Here is a tiny trained network, its code and every weight. The questions are about switching its units off for an input and a target symbol, where a switched-off unit gives its printed mean instead of its output.

import numpy as np


def w(rows, s, z=0):
    codes = np.array(rows[::2]) - 128.0
    scale = np.full(codes.shape[1], s)
    scale[-1] = z or s
    return codes * scale


def norm(h):
    return h / np.sqrt((h * h).mean(-1, keepdims=True) + 1e-5)


def f(y):
    return np.maximum(y, 0)


def softmax(a):
    e = np.exp(a - a.max(-1, keepdims=True))
    return e / e.sum(-1, keepdims=True)


def log_softmax(a):
    a = a - a.max(-1, keepdims=True)
    return a - np.log(np.exp(a).sum(-1, keepdims=True))


def net(x, mask):
    ids = ['ΓΩαβδεζηθλμξπστφ'.index(c) for c in x.split()]
    T = len(ids)
    res = E[ids] + P[:T]
    u = 0
    for l in range(2):
        r = norm(res)
        for j in range(2):
            rows = slice(4 * j, 4 * j + 4)
            q, k, v = (r @ M[l][rows].T for M in (Q, K, V))
            z = softmax(np.where(np.tri(T) > 0, q @ k.T / 4**0.5, -1e9)) @ v
            o = O[l][rows]
            res = res + np.where(mask[u + j], z, o[:, -1]) @ o[:, :-1]
        u += 2
        y = f(norm(res) @ A[l][:, :-1].T + A[l][:, -1])
        res = res + np.where(mask[u : u + 16], y, B[l][:, -1]) @ B[l][:, :-1]
        u += 16
    return log_softmax(norm(res)[-1] @ U[:, :-1].T + U[:, -1])


Q, K, V, O, A, B = {}, {}, {}, {}, {}, {}
E = w([
[172,96,237],'Γ',
[183,102,230],'Ω',
[219,125,191],'α',
[217,123,190],'β',
[101,151,19],'δ',
[63,115,44],'ε',
[37,110,123],'ζ',
[23,80,118],'η',
[72,129,77],'θ',
[220,108,186],'λ',
[240,132,162],'μ',
[119,152,42],'ξ',
[242,144,158],'π',
[41,106,78],'σ',
[200,158,171],'τ',
[254,153,147],'φ',
],0.0093)
P = w([
[116,126,125],'0',
[91,180,145],'1',
[69,161,111],'2',
[154,82,80],'3',
[144,119,162],'4',
[89,252,62],'5',
[144,121,173],'6',
[159,70,134],'7',
],0.015)
Q[0] = w([
[151,90,99],'0.h1',
[119,95,189],'0.h1',
[168,136,250],'0.h1',
[99,116,182],'0.h1',
[60,128,169],'0.h2',
[75,124,207],'0.h2',
[161,124,131],'0.h2',
[100,109,104],'0.h2',
],0.013)
K[0] = w([
[170,6,127],'0.h1',
[97,98,254],'0.h1',
[96,255,232],'0.h1',
[58,185,124],'0.h1',
[80,132,108],'0.h2',
[131,200,107],'0.h2',
[185,126,159],'0.h2',
[145,84,46],'0.h2',
],0.0085)
V[0] = w([
[179,101,41],'0.h1',
[199,58,165],'0.h1',
[25,101,160],'0.h1',
[128,254,61],'0.h1',
[184,67,174],'0.h2',
[176,153,204],'0.h2',
[130,174,127],'0.h2',
[182,161,211],'0.h2',
],0.0073)
O[0] = w([
[12,130,254,98],'0.h1',
[43,204,153,40],'0.h1',
[184,153,84,132],'0.h1',
[86,152,103,247],'0.h1',
[95,110,122,54],'0.h2',
[143,171,173,146],'0.h2',
[83,210,159,172],'0.h2',
[167,64,91,152],'0.h2',
],0.0045,0.0015)
A[0] = w([
[102,216,116,199],'0.n1',
[147,54,27,139],'0.n2',
[44,152,184,65],'0.n3',
[36,162,156,137],'0.n4',
[168,67,71,62],'0.n5',
[144,107,83,3],'0.n6',
[62,60,229,144],'0.n7',
[82,54,111,67],'0.n8',
[200,159,141,192],'0.n9',
[3,240,8,110],'0.n10',
[65,88,183,109],'0.n11',
[22,163,158,92],'0.n12',
[130,79,205,98],'0.n13',
[187,82,63,142],'0.n14',
[115,162,32,165],'0.n15',
[147,204,91,55],'0.n16',
],0.0071,0.0023)
B[0] = w([
[102,112,88,190],'0.n1',
[116,120,225,180],'0.n2',
[159,126,117,150],'0.n3',
[202,117,131,172],'0.n4',
[133,198,159,156],'0.n5',
[225,235,226,131],'0.n6',
[157,111,217,171],'0.n7',
[199,136,112,158],'0.n8',
[3,162,176,191],'0.n9',
[127,147,221,254],'0.n10',
[145,193,239,151],'0.n11',
[199,127,97,171],'0.n12',
[93,174,102,164],'0.n13',
[49,103,218,170],'0.n14',
[115,115,169,189],'0.n15',
[93,97,177,159],'0.n16',
],0.0045,0.0064)
Q[1] = w([
[175,183,135],'1.h1',
[205,44,118],'1.h1',
[93,147,212],'1.h1',
[128,154,150],'1.h1',
[51,120,82],'1.h2',
[92,8,96],'1.h2',
[132,16,202],'1.h2',
[168,42,95],'1.h2',
],0.016)
K[1] = w([
[115,106,186],'1.h1',
[128,182,124],'1.h1',
[162,122,132],'1.h1',
[144,92,155],'1.h1',
[156,110,205],'1.h2',
[141,186,158],'1.h2',
[172,248,99],'1.h2',
[117,180,121],'1.h2',
],0.017)
V[1] = w([
[112,42,118],'1.h1',
[75,232,165],'1.h1',
[179,184,142],'1.h1',
[86,59,140],'1.h1',
[87,91,197],'1.h2',
[87,154,108],'1.h2',
[66,69,78],'1.h2',
[9,47,102],'1.h2',
],0.011)
O[1] = w([
[221,57,130,87],'1.h1',
[67,145,109,253],'1.h1',
[100,152,34,154],'1.h1',
[166,108,198,145],'1.h1',
[105,94,95,229],'1.h2',
[1,167,161,156],'1.h2',
[97,100,160,52],'1.h2',
[70,61,196,113],'1.h2',
],0.0087,0.0075)
A[1] = w([
[164,62,2,153],'1.n1',
[197,167,136,164],'1.n2',
[157,145,211,134],'1.n3',
[209,82,138,254],'1.n4',
[58,9,127,77],'1.n5',
[110,179,162,118],'1.n6',
[126,138,155,101],'1.n7',
[159,173,173,110],'1.n8',
[76,65,88,143],'1.n9',
[38,115,85,128],'1.n10',
[119,143,101,134],'1.n11',
[88,60,195,144],'1.n12',
[108,181,100,203],'1.n13',
[71,91,30,97],'1.n14',
[155,136,182,151],'1.n15',
[174,136,26,216],'1.n16',
],0.0092,0.0045)
B[1] = w([
[224,23,107,141],'1.n1',
[104,135,153,160],'1.n2',
[166,152,129,168],'1.n3',
[86,2,31,144],'1.n4',
[167,130,128,167],'1.n5',
[145,147,108,203],'1.n6',
[145,129,140,139],'1.n7',
[128,205,136,154],'1.n8',
[178,101,189,162],'1.n9',
[234,121,134,228],'1.n10',
[125,102,184,160],'1.n11',
[155,183,92,200],'1.n12',
[177,105,147,254],'1.n13',
[190,167,177,165],'1.n14',
[162,145,101,155],'1.n15',
[88,34,105,190],'1.n16',
],0.0071,0.0065)
U = w([
[152,84,106,204],'Γ',
[160,97,99,223],'Ω',
[142,141,79,126],'α',
[158,143,75,104],'β',
[2,137,165,168],'δ',
[72,88,204,175],'ε',
[211,128,193,40],'ζ',
[173,66,182,66],'η',
[114,112,150,2],'θ',
[181,122,97,82],'λ',
[123,165,90,98],'μ',
[56,148,133,160],'ξ',
[91,159,77,130],'π',
[132,90,192,198],'σ',
[35,171,74,119],'τ',
[65,172,62,144],'φ',
],0.02,0.006)

Each question gives the input, a string of symbols that net reads in full, and the target symbol t.
The units are the heads (4 rows each of Q, K, V and O) and the neurons (one row each of A and B). Each row of codes is followed by its name. A weight is (code - 128) times the scale printed after its matrix; where a second scale follows, it is the last column's (O, A, B and U).
mask holds one flag per unit, layer by layer, with each layer's heads first. A switched-off unit (its flag False) gives its mean, the last column of its rows in O or B, instead of its output. The means were averaged over made-up inputs and are rounded, as every weight is.
A unit's drop is (log p(t) with every unit on - log p(t) with that unit switched off) / (log p(t) with every unit on - log p(t) with every unit switched off).
The circuit of an input: a set's keep is (log p(t) with only the set's units on - log p(t) with every unit switched off) / (log p(t) with every unit on - log p(t) with every unit switched off). Starting from the 12 units with the biggest drops (on a tie, the unit counted first), units are removed one at a time, each time the one whose removal leaves the highest keep (on an exact tie, the one counted first), for as long as the keep stays at least 0.8.
circuit, biggest first: the units of the circuit, biggest drop first
most important unit: the unit with the biggest drop
k most important neurons: the k neurons with the biggest drops, biggest first
top k neurons in layer l: the k neurons of layer l with the biggest drops, biggest first
which heads matter: for each layer, one digit per head in row order, 1 if its drop is at least 0.15 and else 0, layers parted by /
input ζ δ Γ δ, target δ: most important unit	0.h1
input ξ σ δ θ, target ε: which heads matter	00 / 01
input ξ ε Γ η, target ε: which heads matter	10 / 11
input ζ Γ ζ, target ζ: which heads matter	10 / 00
input δ ξ ζ δ Γ π, target δ: circuit, biggest first	(1.h2 0.h1)
input ζ ε ξ δ ζ δ, target δ: which heads matter	00 / 01
input ζ ε μ, target ζ: which heads matter	10 / 01
input ε Ω λ, target ε: 2 most important neurons	(0.n7 0.n9)
input π δ φ δ ζ τ, target δ: circuit, biggest first	(0.h1 1.h2)
input δ δ β φ, target δ: circuit, biggest first	(1.h2 1.h1)
input ε ζ σ, target ε: which heads matter	10 / 01
input τ δ η ε, target δ: which heads matter	11 / 11
input ζ α Ω, target ζ: 4 most important neurons	(0.n9 1.n10 0.n2 0.n10)
input Ω δ ε ζ, target δ: which heads matter	00 / 11
input δ μ ξ ζ β Γ, target ζ: most important unit	1.h1
input Ω ζ φ ε, target ζ: 4 most important neurons	(0.n10 0.n16 1.n10 0.n15)
input π δ δ μ, target δ: circuit, biggest first	(1.h2 1.h1)
input σ δ τ ε, target δ: which heads matter	10 / 11
input Ω λ ξ ε δ ξ, target ε: which heads matter	00 / 11
input ζ Ω δ, target ζ: top neuron in layer 1	(1.n10)
input ε φ ζ, target ε: which heads matter	10 / 01
input ζ β τ ζ β λ, target ζ: which heads matter	10 / 11
input ζ μ β, target ζ: top 2 neurons in layer 0	(0.n2 0.n14)
input φ ζ Γ σ, target ζ: top 2 neurons in layer 1	(1.n10 1.n14)
